Below are the code and all the weights of a small trained network. Each question names an input and a target symbol and asks about switching units off, where a switched-off unit gives its printed mean instead of its output.

import numpy as np


def w(rows, s, z=0):
    codes = np.array(rows[::2]) - 128.0
    scale = np.full(codes.shape[1], s)
    scale[-1] = z or s
    return codes * scale


def f(y):
    return y / 2 * (1 + np.tanh(0.7978845608 * (y + 0.044715 * y**3)))


def softmax(a):
    e = np.exp(a - a.max(-1, keepdims=True))
    return e / e.sum(-1, keepdims=True)


def log_softmax(a):
    a = a - a.max(-1, keepdims=True)
    return a - np.log(np.exp(a).sum(-1, keepdims=True))


def net(x, mask):
    ids = ['ΓΔΛΞΠΦΨαεζηθμστ'.index(c) for c in x.split()]
    T = len(ids)
    res = E[ids] + P[:T]
    u = 0
    for l in range(2):
        q, k, v = (res @ M[l].T for M in (Q, K, V))
        z = softmax(np.where(np.tri(T) > 0, q @ k.T / 2**0.5, -1e9)) @ v
        res = res + np.where(mask[u], z, O[l][:, -1]) @ O[l][:, :-1]
        u += 1
        y = f(res @ A[l][:, :-1].T + A[l][:, -1])
        res = res + np.where(mask[u : u + 4], y, B[l][:, -1]) @ B[l][:, :-1]
        u += 4
    return log_softmax(res[-1] @ U[:, :-1].T + U[:, -1])


Q, K, V, O, A, B = {}, {}, {}, {}, {}, {}
E = w([
[121,115,96,130,160,90,169,170,150,93,141],'Γ',
[157,131,113,148,206,119,166,158,137,101,97],'Δ',
[144,112,177,72,183,109,110,149,133,191,79],'Λ',
[130,118,121,133,167,119,154,177,143,161,97],'Ξ',
[126,103,70,137,128,80,171,180,158,115,234],'Π',
[163,81,156,155,167,125,137,136,135,144,104],'Φ',
[113,108,125,92,145,110,133,154,138,163,119],'Ψ',
[148,102,113,202,141,132,168,186,139,132,154],'α',
[131,64,109,120,137,125,117,172,73,232,105],'ε',
[150,92,140,112,149,142,101,132,83,164,163],'ζ',
[150,105,120,106,160,149,110,95,114,105,149],'η',
[106,114,100,105,138,143,147,111,175,100,72],'θ',
[171,137,157,164,137,146,145,148,107,190,101],'μ',
[142,70,86,62,113,142,84,97,89,199,146],'σ',
[90,154,1,151,109,165,159,209,139,130,112],'τ',
],0.022)
P = w([
[121,84,127,161,194,88,93,137,160,162,193],'0',
[166,86,75,50,114,95,58,177,118,105,65],'1',
[164,109,112,76,121,141,212,190,111,129,159],'2',
[127,188,86,167,143,102,2,120,134,54,97],'3',
[162,136,76,95,80,207,202,157,88,140,147],'4',
[178,133,61,116,77,174,31,175,140,80,91],'5',
[155,140,82,72,97,183,212,178,97,129,160],'6',
],0.016)
Q[0] = w([
[181,92,130,76,120,191,181,170,136,120,127],'0.h1',
[44,136,188,108,155,151,248,78,108,153,174],'0.h1',
],0.015)
K[0] = w([
[31,131,117,219,214,105,89,62,155,180,158],'0.h1',
[135,64,148,109,247,51,147,190,159,120,144],'0.h1',
],0.012)
V[0] = w([
[131,199,194,136,106,111,104,176,123,247,84],'0.h1',
[177,98,184,167,174,142,182,110,172,90,27],'0.h1',
],0.011)
O[0] = w([
[248,193,153,118,95,51,74,181,155,204,155,136],'0.h1',
[191,71,134,71,158,238,96,195,190,143,108,2],'0.h1',
],0.013,0.0081)
A[0] = w([
[126,190,99,110,192,202,3,215,248,186,188,4],'0.n1',
[52,78,231,113,159,147,39,14,192,182,245,47],'0.n2',
[109,172,105,48,99,122,99,148,135,70,33,162],'0.n3',
[140,161,169,105,52,118,234,56,96,146,188,179],'0.n4',
],0.0049,0.0033)
B[0] = w([
[144,66,141,156,80,82,213,138,114,91,53,252],'0.n1',
[254,76,201,34,121,127,206,125,186,106,201,136],'0.n2',
[207,140,90,233,184,129,148,121,102,104,231,168],'0.n3',
[147,177,13,72,192,110,131,92,125,21,106,255],'0.n4',
],0.0095,0.0063)
Q[1] = w([
[129,125,132,186,116,115,4,149,157,105,126],'1.h1',
[144,166,147,102,130,157,194,138,127,148,149],'1.h1',
],0.011)
K[1] = w([
[153,178,157,79,39,183,74,153,55,54,96],'1.h1',
[120,67,178,123,255,40,186,112,126,190,110],'1.h1',
],0.0078)
V[1] = w([
[142,114,178,33,85,124,108,58,173,48,128],'1.h1',
[101,135,34,92,132,106,105,134,219,114,1],'1.h1',
],0.0078)
O[1] = w([
[77,100,68,39,88,73,154,115,134,133,27,1],'1.h1',
[110,135,31,201,145,166,112,93,247,175,113,168],'1.h1',
],0.014,0.0068)
A[1] = w([
[59,127,146,144,6,44,219,91,98,132,23,65],'1.n1',
[65,66,54,129,246,169,91,118,153,121,119,135],'1.n2',
[3,24,147,108,166,222,217,50,161,100,87,18],'1.n3',
[60,160,167,191,134,93,189,115,30,132,252,1],'1.n4',
],0.005,0.0079)
B[1] = w([
[167,78,184,120,115,157,117,114,250,148,205,214],'1.n1',
[134,170,168,153,81,242,79,105,100,33,112,238],'1.n2',
[57,177,106,108,107,125,79,149,128,246,100,196],'1.n3',
[211,124,130,70,131,150,83,64,70,160,53,250],'1.n4',
],0.012)
U = w([
[89,213,94,133,124,85,52,188,142,161,155,98],'Γ',
[92,133,70,134,254,129,120,162,148,165,208,177],'Δ',
[95,71,139,129,198,174,161,146,87,110,179,142],'Λ',
[93,148,95,173,94,69,148,66,124,152,95,135],'Ξ',
[70,118,96,150,172,63,152,162,60,110,114,253],'Π',
[84,115,134,124,135,122,97,162,132,118,175,165],'Φ',
[37,126,153,155,140,127,150,160,63,104,154,201],'Ψ',
[126,115,135,120,129,170,97,160,139,100,149,78],'α',
[154,135,94,148,82,94,122,142,143,127,80,95],'ε',
[122,108,116,173,162,155,167,79,114,139,155,97],'ζ',
[135,110,113,133,142,133,165,104,151,119,159,104],'η',
[132,60,68,125,187,145,165,135,111,128,93,140],'θ',
[110,111,176,155,87,143,115,181,128,69,201,124],'μ',
[149,155,117,102,151,129,90,146,139,120,119,59],'σ',
[138,82,155,130,80,132,120,142,114,41,91,88],'τ',
],0.0072,0.013)

Each question gives the input, a string of symbols that net reads in full, and the target symbol t.
The units are the heads (2 rows each of Q, K, V and O) and the neurons (one row each of A and B). Each row of codes is followed by its name. A weight is (code - 128) times the scale printed after its matrix; where a second scale follows, it is the last column's (O, A, B and U).
mask holds one flag per unit, layer by layer, with each layer's heads first. A switched-off unit (its flag False) gives its mean, the last column of its rows in O or B, instead of its output. The means were averaged over made-up inputs and are rounded, as every weight is.
A unit's drop is (log p(t) with every unit on - log p(t) with that unit switched off) / (log p(t) with every unit on - log p(t) with every unit switched off).
The circuit of an input: a set's keep is (log p(t) with only the set's units on - log p(t) with every unit switched off) / (log p(t) with every unit on - log p(t) with every unit switched off). Starting from all 10 units, units are removed one at a time, each time the one whose removal leaves the highest keep (on an exact tie, the one counted first), for as long as the keep stays at least 0.8.
units of the circuit, in order: the units of the circuit, biggest drop first
most important unit: the unit with the biggest drop
top k neurons: the k neurons with the biggest drops, biggest first
k most important neurons of layer l: the k neurons of layer l with the biggest drops, biggest first
input σ α ζ η σ α ε, target η: 3 most important neurons of layer 0 : (0.n2, 0.n4, 0.n3)
input ε τ ε μ Λ Ξ Φ, target σ: units of the circuit, in order : (1.h1, 1.n4, 0.h1)
input η Δ Ψ α, target μ: 2 most important neurons of layer 1 : (1.n4, 1.n3)
input Φ Γ η Φ Φ Ξ, target τ: top 4 neurons : (0.n1, 1.n2, 1.n3, 0.n3)
input Γ ε σ μ ε Φ α, target Ψ: units of the circuit, in order : (0.h1, 1.n3, 1.n2, 1.n1)
input τ Γ θ, target ζ: units of the circuit, in order : (1.h1, 0.h1)
input σ Π Φ α Π, target η: top 3 neurons : (1.n1, 0.n2, 0.n4)
input τ Ψ Γ Φ Π α ζ, target ζ: units of the circuit, in order : (1.h1, 0.h1, 1.n4)
input η τ Λ η Ψ θ, target α: top neuron : (1.n2)
input Φ Π θ Γ, target α: units of the circuit, in order : (1.n2, 0.h1, 1.n3)
input α Ξ θ ε η α Ψ, target Λ: units of the circuit, in order : (1.h1, 0.h1, 0.n4, 1.n2)
input Π Λ Λ Ψ Ξ Ξ ε, target Ξ: 3 most important neurons of layer 1 : (1.n3, 1.n4, 1.n1)
input α Ξ ε, target Λ: units of the circuit, in order : (1.h1, 0.h1)
input α Φ η ε Λ Ψ, target Γ: most important unit : 0.h1
input μ ε ε, target μ: top 2 neurons : (0.n4, 1.n4)
input ζ θ α σ μ τ η, target τ: units of the circuit, in order : (1.h1, 0.n2)
input ζ ζ Δ Γ Λ, target τ: top 2 neurons : (0.n2, 1.n1)
input Φ ε τ, target θ: units of the circuit, in order : (0.h1, 0.n1)
input σ θ Π σ σ, target η: 3 most important neurons of layer 0 : (0.n2, 0.n4, 0.n3)
input ε Π σ Ψ σ Λ, target Ξ: units of the circuit, in order : (0.h1)
input σ σ ε ε Φ ε Λ, target η: top 3 neurons : (1.n1, 0.n2, 0.n4)
input Γ μ ζ Ψ, target ε: units of the circuit, in order : (0.n1, 0.h1)
